After every row comes roughly how far along a hidden order it lies, from 0 to 30.
(in the rows, 128 means zero)
[145, 158, 115, 121, 127, 47, 115, 131, 84, 131, 126, 131, 126, 94, 154, 140, 148, 153, 186, 143, 109, 85] => 16
[137, 153, 120, 117, 119, 55, 99, 135, 86, 130, 128, 124, 129, 94, 166, 141, 150, 152, 182, 147, 113, 95] => 13
[149, 164, 110, 118, 136, 52, 109, 121, 67, 123, 120, 133, 129, 81, 151, 137, 150, 152, 180, 145, 114, 81] => 8
[142, 157, 119, 115, 118, 55, 101, 133, 79, 123, 124, 127, 131, 86, 162, 140, 155, 146, 175, 147, 108, 93] => 4
[146, 155, 114, 123, 122, 55, 114, 131, 79, 130, 130, 135, 130, 95, 159, 139, 157, 156, 181, 140, 107, 89] => 9
[132, 147, 126, 116, 100, 45, 86, 146, 98, 130, 133, 119, 135, 90, 175, 139, 153, 147, 175, 147, 106, 99] => 0
[133, 149, 122, 121, 112, 81, 103, 135, 91, 128, 134, 130, 131, 99, 167, 140, 152, 150, 173, 149, 110, 93] => 22
[140, 153, 122, 121, 116, 46, 91, 137, 93, 132, 130, 131, 135, 98, 162, 142, 155, 152, 177, 145, 110, 92] => 21
[137, 147, 129, 117, 113, 50, 90, 142, 101, 135, 129, 124, 135, 99, 177, 145, 156, 152, 181, 149, 111, 92] => 28
[144, 155, 129, 117, 119, 60, 106, 138, 88, 132, 124, 127, 133, 105, 164, 145, 151, 148, 180, 147, 111, 95] => 30
[144, 156, 120, 119, 119, 63, 108, 137, 85, 131, 128, 128, 131, 103, 160, 141, 154, 148, 170, 143, 106, 91] => 12
[151, 158, 113, 121, 129, 68, 116, 130, 76, 129, 125, 135, 127, 92, 152, 139, 156, 149, 179, 139, 107, 85] => 12
[143, 158, 121, 114, 116, 62, 99, 134, 83, 123, 125, 127, 131, 96, 162, 139, 155, 147, 171, 147, 108, 91] => 8
[146, 158, 126, 116, 119, 57, 102, 135, 81, 128, 122, 128, 132, 101, 158, 142, 154, 150, 173, 147, 107, 95] => 28
[130, 148, 129, 117, 110, 62, 97, 145, 103, 135, 132, 119, 131, 101, 180, 145, 147, 149, 182, 152, 109, 94] => 20
[141, 154, 119, 119, 125, 53, 113, 134, 91, 132, 127, 127, 127, 98, 163, 141, 149, 148, 182, 146, 113, 88] => 19
[140, 154, 121, 120, 119, 61, 105, 131, 81, 124, 128, 133, 130, 95, 159, 140, 151, 150, 172, 147, 111, 89] => 25
[128, 144, 128, 117, 96, 46, 82, 148, 105, 132, 134, 118, 136, 94, 181, 139, 153, 150, 174, 146, 104, 106] => 0
[152, 160, 109, 125, 131, 62, 112, 125, 73, 127, 127, 141, 130, 89, 155, 138, 158, 153, 181, 141, 110, 88] => 12
[145, 161, 110, 121, 131, 67, 118, 129, 79, 128, 127, 134, 125, 90, 155, 138, 151, 152, 177, 145, 108, 84] => 16
[140, 152, 126, 119, 114, 63, 101, 143, 94, 133, 127, 124, 131, 102, 166, 143, 152, 150, 179, 144, 106, 96] => 18
[145, 162, 118, 117, 125, 62, 109, 125, 79, 120, 123, 134, 129, 91, 153, 139, 155, 149, 170, 148, 111, 87] => 24
[132, 146, 133, 117, 107, 56, 88, 146, 100, 136, 130, 119, 135, 108, 180, 143, 148, 148, 180, 148, 112, 96] => 27
[151, 165, 118, 115, 128, 72, 108, 126, 73, 122, 119, 135, 129, 87, 150, 140, 154, 148, 172, 147, 109, 87] => 23

[128, 128, 128, 127, 128, 127, 129, 127, 127, 129, 129, 128, 128, 128, 130, 126, 126, 129, 129, 129, 128, 128, 128, 125, 127, 127, 126, 132, 129, 130, 130, 132, 129, 132, 130, 144, 135, 131, 148, 163, 146, 142, 146] => 30
[128, 128, 130, 126, 127, 128, 128, 124, 128, 128, 128, 128, 129, 126, 125, 129, 127, 127, 125, 127, 128, 125, 127, 132, 129, 131, 130, 128, 129, 129, 132, 130, 131, 135, 137, 145, 139, 140, 162, 169, 157, 161, 147] => 28
[125, 133, 170, 124, 123, 129, 123, 123, 134, 126, 130, 131, 126, 126, 121, 125, 132, 132, 141, 133, 138, 128, 141, 139, 135, 142, 147, 147, 159, 144, 162, 159, 150, 166, 173, 207, 147, 159, 195, 213, 158, 170, 157] => 17
[135, 120, 48, 138, 139, 128, 137, 145, 121, 139, 128, 129, 141, 145, 172, 155, 149, 135, 134, 160, 174, 154, 144, 158, 151, 146, 164, 173, 163, 148, 134, 138, 136, 176, 147, 144, 171, 146, 163, 184, 198, 159, 151] => 7
[132, 122, 81, 132, 136, 127, 132, 135, 121, 129, 125, 123, 131, 133, 137, 136, 131, 125, 117, 125, 120, 134, 121, 130, 131, 129, 135, 140, 135, 133, 124, 130, 130, 160, 142, 149, 159, 146, 156, 181, 184, 159, 148] => 22
[134, 134, 162, 136, 136, 139, 137, 162, 142, 154, 146, 148, 163, 146, 175, 155, 166, 152, 163, 179, 191, 147, 162, 163, 151, 147, 167, 162, 175, 150, 165, 157, 149, 168, 169, 197, 150, 156, 191, 209, 185, 170, 156] => 0
[129, 127, 125, 130, 130, 129, 131, 134, 131, 137, 134, 135, 141, 140, 153, 150, 151, 143, 150, 169, 185, 148, 157, 163, 150, 155, 152, 165, 167, 152, 156, 151, 135, 166, 163, 187, 154, 154, 188, 197, 182, 162, 153] => 7
[134, 126, 105, 140, 140, 136, 139, 159, 132, 151, 140, 142, 158, 150, 178, 162, 165, 147, 153, 175, 189, 152, 155, 163, 152, 151, 167, 167, 164, 149, 144, 146, 141, 168, 154, 166, 162, 152, 171, 185, 193, 163, 148] => 2
[131, 126, 107, 130, 131, 129, 131, 134, 126, 132, 130, 130, 136, 136, 152, 144, 143, 136, 141, 164, 174, 150, 152, 153, 150, 151, 159, 165, 168, 151, 150, 148, 143, 169, 160, 173, 157, 151, 179, 189, 187, 161, 154] => 9
[127, 128, 133, 128, 127, 128, 127, 128, 128, 128, 129, 128, 128, 126, 123, 127, 129, 129, 130, 127, 130, 126, 129, 129, 129, 131, 136, 131, 141, 132, 138, 135, 133, 139, 145, 157, 138, 148, 170, 186, 163, 164, 149] => 26
[132, 124, 96, 130, 133, 127, 131, 133, 123, 129, 125, 125, 129, 131, 136, 133, 129, 125, 119, 123, 123, 133, 121, 128, 129, 126, 123, 141, 125, 129, 119, 123, 125, 134, 126, 129, 144, 133, 141, 159, 167, 152, 148] => 29
[129, 126, 118, 129, 130, 127, 129, 130, 131, 129, 128, 127, 133, 129, 132, 133, 133, 129, 134, 136, 143, 136, 139, 145, 141, 144, 150, 165, 165, 150, 149, 149, 145, 163, 161, 178, 155, 153, 186, 196, 183, 172, 151] => 16
[130, 126, 105, 130, 131, 128, 130, 132, 126, 131, 128, 128, 132, 131, 138, 139, 136, 132, 134, 153, 165, 143, 148, 155, 149, 148, 153, 165, 167, 152, 150, 149, 144, 164, 161, 164, 159, 152, 187, 203, 198, 164, 151] => 12
[132, 124, 81, 133, 133, 128, 131, 135, 121, 130, 126, 123, 132, 131, 136, 134, 129, 125, 121, 126, 120, 135, 123, 130, 133, 131, 142, 146, 140, 139, 130, 136, 137, 167, 146, 153, 158, 151, 167, 192, 187, 170, 146] => 20
[128, 128, 129, 128, 129, 128, 128, 129, 128, 128, 128, 128, 129, 127, 125, 128, 129, 125, 127, 131, 135, 129, 126, 125, 129, 129, 126, 129, 133, 128, 134, 131, 132, 139, 142, 156, 134, 148, 163, 175, 172, 162, 148] => 27
